In the rows, zero is written as 128.
Each row of numbers belongs to one of the objects below and depends on some of the facts about them. Some rows are named. Which object is each other row?

Some objects and their rows:
klabril: [142 129 135 140 134 116 138 143 129 129 143 125 124 139 148 164 130 122
 131 151 126 126 124 126 135 134 126 118 118 130]
gimin: [122 138 121 136 134 136 124 119 129 127 137 127 125 131 122 108 119 129
 129 119 134 119 129 124 130 124 134 133 130 117]
vovaflon: [130 120 136 132 119 133 122 114 128 128 109 136 133 119 125 100 124 148
 122 123 131 120 125 126 112 115 127 124 116 125]
skibrenis: [128 114 136 123 126 136 127 116 132 130 121 126 128 112 116 128 126 128
 133 103 129 124 129 126 122 131 127 131 134 105]
lepes: [129 118 128 128 113 134 122 118 129 125 117 130 132 120 124 105 127 148
 120 126 136 127 127 128 126 116 122 130 125 112]
plibrer: [135 125 135 126 133 120 128 141 127 132 137 126 130 145 132 143 133 115
 131 136 121 132 130 125 132 135 130 124 132 147]
zezenes: [122 133 134 113 137 112 130 127 127 135 129 125 128 153 139 152 127 125
 130 129 110 137 131 138 137 151 127 128 126 120]
nafo: [119 139  85 131 104  87 124 155 108 119 143 155 126 119 109  83 128 115
 116 119 115 161 115 126 142 137 120 131 108 239]
tretrin: [134 128 131 133 134 116 130 144 129 132 148 115 131 173 138 148 130 127
 120 149 118 127 131 120 141 133 138 121 123 151]
rogrokol: [128 120 143 123 120 115 125 139 128 136 135 127 135 153 135 149 133 134
 125 131 117 129 134 130 131 145 124 124 126 130]
zenas: [123 123 134 132 129 137 124 121 131 131 129 129 127 118 116 126 124 125
 134 108 132 121 134 125 123 129 132 132 133 108]
gada: [130 132 123 126 136 122 129 147 127 126 137 124 130 151 140 159 139 115
 114 144 119 126 131 131 116 139 132 122 132 163]
skagem: [132 122 141 147 131 133 134 107 131 133 116 143 124  90 129 134 115 134
 133  98 131 108 116 123 100 135 128 115  98 112]
brimiklak: [112 135 117 125 143 139 128 105 132 126 106 136 132 113 114 138 126 124
 114 102 116 118 131 131  79 139 141 121 115 135]
trifo: [122 116 114 137 109 126 123 114 132 124 127 116 131 139 108 104 119 159
 108 115 127 128 128 118 138 123 134 132 110 116]
kiflan: [116 137  96 129 121  91 127 157 111 124 140 163 118  94  90 116 134  75
 145  94 108 168 125 127 124 152 120 133 122 233]
zuke: [130 131 144 117 131 115 126 142 125 137 141 126 131 163 150 147 131 126
 128 140 116 127 131 135 139 144 128 123 134 137]

Some facts about the objects:
bibribro {Σ=lepes, τ=steras}
biplesti {π=20, τ=veskor, φ=702}
brego {π=368, τ=firon, φ=702}
briklugrak {π=952, Σ=mogifik, τ=kotin, φ=647}
brimiklak {π=953, τ=gada, Θ=skiral klagas, φ=702}
bruflus {π=952, τ=voflek, φ=442}
brulik {Σ=gipudil, τ=grena}
brutruk {π=953, Σ=litas, τ=nogrem, φ=874}
depluk {π=690, Σ=skone, τ=gipudil, Θ=tunem, φ=702}
dober {π=953, Σ=drevum, τ=madi, φ=647}
dradrazo {τ=steras}
dreba {τ=vusum}
drebrer {π=690, Σ=dober, τ=lugokli, Θ=pegre, φ=702}
drevum {π=690, τ=nogrem, Θ=brutruk, φ=25}
driker {τ=brimor}
drinam {π=148, τ=flufir, Θ=nedri, φ=702}
drirak {τ=truskik}
drites {Σ=depluk}
drora {π=953, τ=gada, φ=19}
dustal {π=953, τ=gipudil, Θ=tunem, φ=647}
faska {π=51, τ=brimor, φ=25}
firon {τ=gipudil}
fivol {Σ=trovi, τ=voflek}
flano {π=690, Σ=vusum, τ=flegaski, φ=25}
flapar {π=368, τ=kleski, Θ=zubros, φ=442}
flefusken {π=368, τ=zuke, φ=25}
flegaski {τ=gustakem}
fliflalak {π=20, τ=plibrer, φ=19}
fligik {π=952, τ=dreba, φ=19}
flisode {π=51, τ=nugo, φ=442}
flufir {Σ=flapar, τ=madi}
fluka {π=952, Σ=truskik, τ=gustakem, Θ=grozol, φ=702}
fozon {π=20, τ=gririn, φ=874}
fuga {π=51, Σ=musos, τ=pletek, φ=25}
gada {Σ=biplesti, τ=fizir}
gafletre {π=953, τ=steras, φ=25}
gazi {π=368, Σ=pega, τ=gada, φ=702}
giflos {π=368, τ=kladoster, φ=19}
gimin {π=690, τ=plezu, φ=874}
gipudil {Σ=klagas}
giva {π=148, τ=skone, φ=25}
gokostur {π=952, τ=klabril, φ=19}
grena {Σ=lorus}
gretrepo {π=953, τ=zenas, φ=19}
gridruk {π=148, τ=kotin, Θ=leflaklel, φ=702}
gririn {Σ=gazi, τ=plasus}
gromedrum {τ=kladoster}
grozol {π=952, Σ=lagri, τ=gustakem, Θ=fluka zatu, φ=702}
grufun {π=368, τ=fivol, φ=25}
gruklak {π=51, τ=flegaski, φ=702}
gustakem {Σ=gada}
kadraplik {π=368, τ=tamok, φ=702}
kesu {τ=skone}
kiflan {π=368, Σ=klobubrin, τ=tilum, φ=702}
klabril {Σ=plipli, τ=gipudil}
klagas {π=20, τ=gada, Θ=skiral, φ=702}
klaplil {π=690, Σ=plezu, τ=sutrum, φ=702}
klavuzol {π=51, τ=kladoster, Θ=lidrolam, φ=702}
kleski {Σ=tustas, τ=kotin}
klobubrin {π=952, Σ=nafo, τ=bibribro, φ=19}
klosto {π=368, τ=kladoster, Θ=vete, φ=874}
kobra {π=953, τ=steras, φ=647}
lagri {π=953, Σ=fuga, τ=miplaplek, φ=25}
laki {π=368, Σ=vete, τ=klabril, φ=19}
lebrik {π=20, τ=tubepun, Θ=rugrofal, φ=442}
leflaklel {π=148, τ=kotin, φ=647}
lepes {π=368, τ=kesu, φ=442}
lidrolam {π=952, Σ=briklugrak, τ=kladoster, φ=874}
litas {π=148, τ=vusum, φ=874}
lorus {π=690, τ=gipudil, Θ=dustal, φ=647}
luvodron {π=148, τ=gada, Θ=drora, φ=702}
madi {Σ=gridruk}
mape {Σ=pegre, τ=natriba}
matriskil {π=368, τ=sutrum, φ=647}
megikom {π=690, τ=steras, φ=19}
miplaplek {Σ=tunem}
mogifik {π=952, Σ=stebik, τ=dradrazo, φ=702}
musos {π=953, τ=fivol, φ=702}
nadas {π=20, τ=fivol, φ=25}
nafo {π=20, Σ=skonek, τ=brimor, φ=647}
naru {π=690, Σ=klosto, τ=lugokli, Θ=pegre, φ=702}
nedri {π=148, τ=flufir, φ=442}
nezekes {π=953, τ=flufir, Θ=drinam, φ=442}
nogrem {τ=plasus}
paskem {π=690, τ=nogrem, φ=19}
pega {π=690, τ=kladoster, Θ=lidrolam, φ=647}
pegre {π=368, τ=lugokli, Θ=naru, φ=25}
pesku {π=368, Σ=tilum, τ=tamok, φ=702}
plalin {π=952, τ=zuke, φ=702}
plepezis {π=368, Σ=skuver, τ=plasus, φ=442}
plevi {π=20, τ=natriba, φ=19}
plezu {Σ=saflek, τ=natriba}
plibrer {Σ=stapom, τ=steras}
plidugum {π=368, τ=gromedrum, Θ=tradre, φ=874}
plipli {π=20, Σ=lidrolam, τ=plasus, Θ=plepezis, φ=874}
plizem {π=148, τ=lugokli, Θ=naru, φ=19}
plotal {π=953, τ=brulik, Θ=retrar, φ=19}
plunoplum {π=368, Σ=leflaklel, τ=madi, φ=25}
pofle {π=952, τ=sutrum, φ=647}
pura {π=51, Σ=dreba, τ=mape, φ=442}
retrar {π=953, τ=brulik, φ=874}
rogrokol {π=51, Σ=tugris, τ=pletek, φ=19}
rudu {π=368, Σ=gokostur, τ=drirak, φ=647}
rugrofal {π=20, Σ=vulik, τ=tubepun, φ=19}
saflek {τ=pletek}
skagem {π=953, τ=klabril, Θ=tano tigrun, φ=19}
skibrenis {π=953, τ=grena, φ=19}
skiral {π=953, Σ=plunoplum, τ=gada, φ=19}
skone {Σ=gretrepo}
skonek {π=368, Σ=rudu, τ=brimor, φ=702}
skuga {π=952, Σ=pletek, τ=grena, φ=19}
skuver {π=51, Σ=kiflan, τ=truskik, φ=19}
sofen {π=51, τ=tilum, φ=647}
soke {Σ=drites, τ=gutak}
stabon {π=368, τ=soke, φ=874}
stapom {π=20, τ=firon, φ=19}
stebik {π=51, τ=pletek, φ=19}
steplubro {π=690, τ=gipudil, φ=647}
stidrak {τ=plasus}
stiklus {π=20, Σ=fliflalak, τ=tamok, φ=702}
studek {π=952, τ=sutrum, φ=647}
suske {π=953, Σ=driker, τ=zenas, φ=25}
sutrum {τ=drites}
tamok {τ=fizir}
tano {π=953, τ=klabril, φ=874}
tapur {π=20, Σ=nogrem, τ=stidrak, φ=19}
tebris {π=690, τ=gipudil, Θ=depluk, φ=874}
tigrun {π=690, τ=klabril, φ=19}
tilum {τ=drites}
tradre {π=952, τ=gromedrum, φ=702}
tretrin {π=51, Σ=soke, τ=vulik, φ=874}
trifo {π=51, τ=kesu, φ=647}
trili {π=148, Σ=flano, τ=brimor, φ=702}
tririk {π=368, Σ=gafletre, τ=dradrazo, φ=702}
trovi {π=368, τ=flufir, Θ=nedri, φ=25}
truskik {Σ=sutrum}
tubepun {τ=nugo}
tugris {π=368, τ=brimor, φ=647}
tunem {π=368, Σ=plepezis, τ=gipudil, φ=647}
tupa {π=368, τ=tamok, φ=702}
tustas {π=368, τ=zuke, φ=442}
veskor {τ=pletek}
vete {π=20, Σ=brulik, τ=kladoster, φ=19}
vovaflon {π=368, τ=driker, Θ=zubodri, φ=442}
zatu {π=952, τ=gustakem, Θ=grozol, φ=442}
zenas {τ=grena}
zezenes {π=953, Σ=kadraplik, τ=saflek, φ=702}
zubodri {π=368, Σ=grufun, τ=driker, φ=19}
zubros {π=952, τ=kleski, φ=442}
zuke {Σ=drebrer, τ=pletek}

Which object is each row?
No name comes twice in this set of rows, the named rows included.
[131 129 111 142 125 135 135 119 131 122 151 120 108 116 121 138 114 130
 127 102 144 114 120 122 144 137 124 133 121  93]  tano
[129 129  99 123 112  98 128 144 117 120 137 134 123 144 119  99 127 131
 111 132 116 150 116 125 146 131 125 128 110 201]  rudu
[128 128 120 143 118 132 131 119 131 121 137 135 116  92 129 140 124 131
 133 117 149 122 127 128 132 132 112 135 122  75]  tigrun
[125 130 106 144 115 126 130 112 129 119 128 124 124 121 125 103 115 156
 112 126 137 123 118 121 139 117 126 130 104 109]  steplubro
[129 116 142 128 131 135 125 112 132 134 114 134 132 110 118 123 124 128
 132 103 124 119 128 125 107 130 130 126 121 120]  plotal
[116 142 119 148 131 130 135 114 131 123 124 138 114  97 123 140 119 132
 141 122 137 128 131 131 125 130 123 130 114  84]  brego
[129 116 111 125 120 129 128 109 131 123 122 113 128 134 113 100 118 152
 109 114 126 130 120 120 141 120 132 132 115 123]  kobra
[121 140 126 152 122 133 129 122 129 125 128 147 122  96 137 127 124 138
 137 133 146 120 131 129 120 122 119 129 118  84]  stapom
[113 126 125 138 127 131 127 115 134 131 122 129 129 118 103 138 123 128
 135 107 125 131 141 125 121 134 132 133 123  92]  gruklak
[115 126 131 141 130 130 125 111 134 134 118 134 130 120 107 132 120 129
 135 103 121 127 139 123 110 134 136 127 115 107]  klavuzol
[138 108 134 127 112 114 126 141 128 130 131 122 138 149 131 133 135 139
 115 137 120 136 126 122 133 130 126 122 117 149]  pura

The same objects again, as new rows of numbers:
Named rows:
brutruk: [164 142 121 151 125 136 134 181 120  95 153 155 140 138 152 123 144 140
 114 143 169 115  99 152  88 122  96 118 138 117 130  60 126 184 120 120
  92]
stabon: [173 138 117 152 100 138 132 158 126 119 138 154 144 129 172 139 157 129
 134 139 169 115  92 149 101 137  90 121 136 117 120  82 128 184 126 136
 101]
plezu: [161 150 123 158 117 138 127 147 123 112 129 150 143 117 197 124 154 124
 117 128 140 119  99 143 103 130  90 138 131 114 123  78 143 193 144 136
 102]
tubepun: [159 150 122 158 117 138 128 148 124 113 129 149 143 116 192 123 154 125
 116 128 140 118 100 141 102 131  92 139 130 116 123  77 143 194 143 136
 103]
grufun: [174 137 101 146  99 143 127 125 102 114 109 144 144 141 170 141 170 107
 142 140 141 114  90 138 110 130 100 139 130 104 123  89 144 184 143 153
  87]
skuga: [184 143 110 156 113 138 132 151 128  99 148 158 147 141 162 154 143 115
 125 133 178 128 102 148 105 114  98 125 124 114 123  59 134 182 127 138
  78]
natriba: [159 149 123 158 118 138 128 148 123 114 129 150 143 115 194 124 155 125
 116 127 140 118 100 143 102 130  91 139 130 116 123  77 141 194 145 137
 104]
miplaplek: [141 121 120 154 135 130 156 177 163 147 130 139 144 110  92 133 161 145
 103  92 152 116 154 119  87 123  91 143  88 164 132  45 123 202 164 140
 107]
driker: [153 145 119 155 108 137 124 136 111 119 111 145 140 119 195 120 164 122
 126 134 132 111  91 140 104 144  90 139 136 113 123  94 138 193 147 143
 107]
bibribro: [165 155 127 161 126 139 133 159 134 105 146 154 145 113 192 128 145 127
 106 122 148 124 107 145 100 118  93 138 124 116 123  62 146 195 139 129
  98]
matriskil: [180 147 110 150 108 148 135 140 113 113 124 146 146 130 173 137 163 111
 126 130 140 118 102 137 104 118 103 147 123 104 122  74 156 188 142 142
  91]
lidrolam: [162 136 122 146 116 137 122 172 103 117 147 149 133 150 169 121 163 137
 131 162 166 110  76 138  85 127  98 112 148 106 133  58 122 190 121 125
 100]
plepezis: [150  98 103 138 123 128 153 174 131 164 123 141 144 130  54 140 188 142
 139 106 156  98 132 118  69 132 100 127  97 156 144  49 107 200 155 135
 106]
suske: [181 150 108 154 123 143 138 152 118  81 137 153 149 134 158 138 140 114
 113 124 153 127 111 150 104 108 101 143 122 109 123  67 149 183 135 134
  74]
tunem: [121 115 101 108 159 121 176 198 123 146 139 104 138 147  87 144 193 103
 101  95 162 151 145 127  16 143 109 152  94 128 137  43  86 162 178 212
 136]
skonek: [135 117 117 143 105 144 156 168 151 164 100 117 134 125  96 124 180 146
 115 120 139 103 145 103  99 139  92 153  99 154 123  73 130 193 164 161
 120]
biplesti: [148 150 128 154  96 137 117 141 117 102 104 136 130 128 185 104 146 126
 106 138 128 118  95 122 101 145  90 153 139 110 114 101 149 191 141 154
 107]

Rows to name:
No name comes twice in this set of rows, the named rows included.
[189 157 129 156  96 155 134 141 133 100 114 143 151 112 202 120 131 133
 112 123 140 126 122 147 130 133  82 165 123 121 102 107 168 169 142 147
 107]  brimiklak
[163 169  87 124 143 139 148 173 110  89 134 135 155 136 181 141 158  78
  84  92 151 163 114 166  52 153 102 157 130  85 117  83 106 146 154 204
 139]  dustal
[165 161 129 155 116 153 141 173 135  91 139 140 139 123 185 115 138 135
  92 137 144 122 117 140 108 116  95 151 129 111 114  73 159 183 132 136
  99]  zezenes
[188 137 103 153  87 139 131 123 114 126 114 162 154 113 171 149 166 113
 152 122 149 107  90 155 104 150  91 133 131 113 118 110 141 187 134 139
  99]  flapar
[157 135 117 146 116 135 129 170 109 101 136 150 137 141 154 118 153 139
 125 147 161 109  91 149  90 135  94 120 144 117 130  76 121 184 125 127
  97]  retrar
[183 156 127 149  99 157 136 151 127 100 117 139 148 119 198 115 138 137
 113 130 138 123 119 147 126 129  85 162 125 118 107  99 165 167 142 145
 109]  luvodron
[177 147 121 167  94 124 118 140 134  90 131 167 146 116 176 135 123 122
 118 120 166 125  95 153 101 147  83 130 137 119 111 103 136 186 121 138
  91]  plipli
[168 139 109 146 131 134 129 181 110 100 136 145 140 139 169 122 149 144
 128 141 170 101  89 146  90 138  93 125 148 119 125  81 122 192 126 135
  88]  tano
[157 159 136 169 141 150 140 167 119 104 136 139 133 129 200 108 145 144
  88 151 144 113 113 136 110 112 101 142 134 112 127  54 144 191 137 123
  95]  naru
[169 162 127 152 117 157 144 176 134  90 139 138 140 123 187 113 139 136
  94 138 145 121 118 143 110 115  97 153 130 110 113  75 161 181 132 135
 100]  trili
[170 137 105 155  96 134 121 120 100 107 113 152 141 146 177 144 161 109
 142 151 158 115  81 149 110 140  95 122 141 105 124  94 124 180 133 148
  83]  stebik
[165 138 115 156 127 121 116 158 114  80 146 158 139 152 139 131 129 121
 113 131 172 132  97 137  85 114  98 124 131 116 131  51 125 190 127 135
  72]  rugrofal
[167 158 128 152 101 153 131 156 126 112 129 138 136 126 209 119 155 127
 110 148 141 118  98 132 112 125  95 148 135 104 112  83 159 187 136 146
 107]  mogifik

The same objects again, as new rows of numbers:
Named rows:
grozol: [ 63 146 191  97 140 133 204 129 143 169 157 121 131  96]
kesu: [135 115 127 124 119 140 128 125 133 118 133 131 128 131]
gretrepo: [150 123 131 142 117 148 127 146 116 118  88 128 145 135]
nafo: [101  52   6 119 127  40 113 142 136 193 135 118  96 123]
skibrenis: [132 133 129 117 118 125 118 141 126 115 119 131 127 134]
rudu: [ 88  33  12 114 139  51 111 139 118 189 125 130  84 130]
lagri: [132 144 132 111 109 133 108 149 118 104 124 128 135 137]
gimin: [129 118 163 151 137 115 118 107 128 137 120 136 125 122]
sofen: [159 137 107 124 120 113 163 134 156 126 116 130 124 134]
drebrer: [101 182 128 170 183 145 125 101 119 137 123 122 131 119]
gazi: [134 113 172 161 153 115 122 124 127 131 123 137 119 125]
kladoster: [133 116 127 124 118 135 127 125 133 117 130 130 130 132]
nedri: [129 136 137 120 112 126 122 129 108 116 136 127 136 133]
skuver: [102  65  15 108 101  42 102 137 118 183 174 106 109 122]
vusum: [150  99 119 147 118 157 132 129 123 125 108 127 142 133]
steplubro: [153 129 121 110 137 130 140 140 143 132 100 141 105 133]
drirak: [137 114 126 125 119 139 127 126 133 118 133 130 129 132]

Name these rows:
No name comes twice in this set of rows, the named rows included.
[120 131 180 136 152 102 117 116 139 124 146 143 106 125]  pesku
[152 158 154  88 120 152 118 123 148 113 158 135 108 126]  klabril
[138 129 137 133 130 124 121 155 126 113 130 129 125 135]  drora
[ 85 168 127 126 140 149 120 141 110 129 132 114 143 119]  nezekes
[147 110 141 144 134 139 133 144 133 112 145 128 127 132]  gada
[ 72  61  36  86 118  47  89 120 130 171 200 122  84 123]  miplaplek
[108 204  65 169 177 179  92 132  83 108 107 112 147 138]  pegre
[106 170 158 146 172 164 143 118 124 154 118 123 130 107]  depluk
[ 98  51  16 104 108  50 112 130 101 183 167 114 105 128]  klobubrin
[151 112 143 174 129 123 128 117 134 147  97 121 148 118]  biplesti
[104 151 110 136 134 170 127 156  98 125 100 115 153 127]  drevum
[159 130 136 114 119 162 124 128 131 125 130 129 124 127]  gipudil
[ 65  55  41 105 118  49  67 135  93 176 163 117 101 123]  plepezis
[113 142  97 145 165 159 168 147 127 144  78 127 132 126]  pega
[127 139 132 109 110 131 106 148 115 105 122 131 133 136]  flano

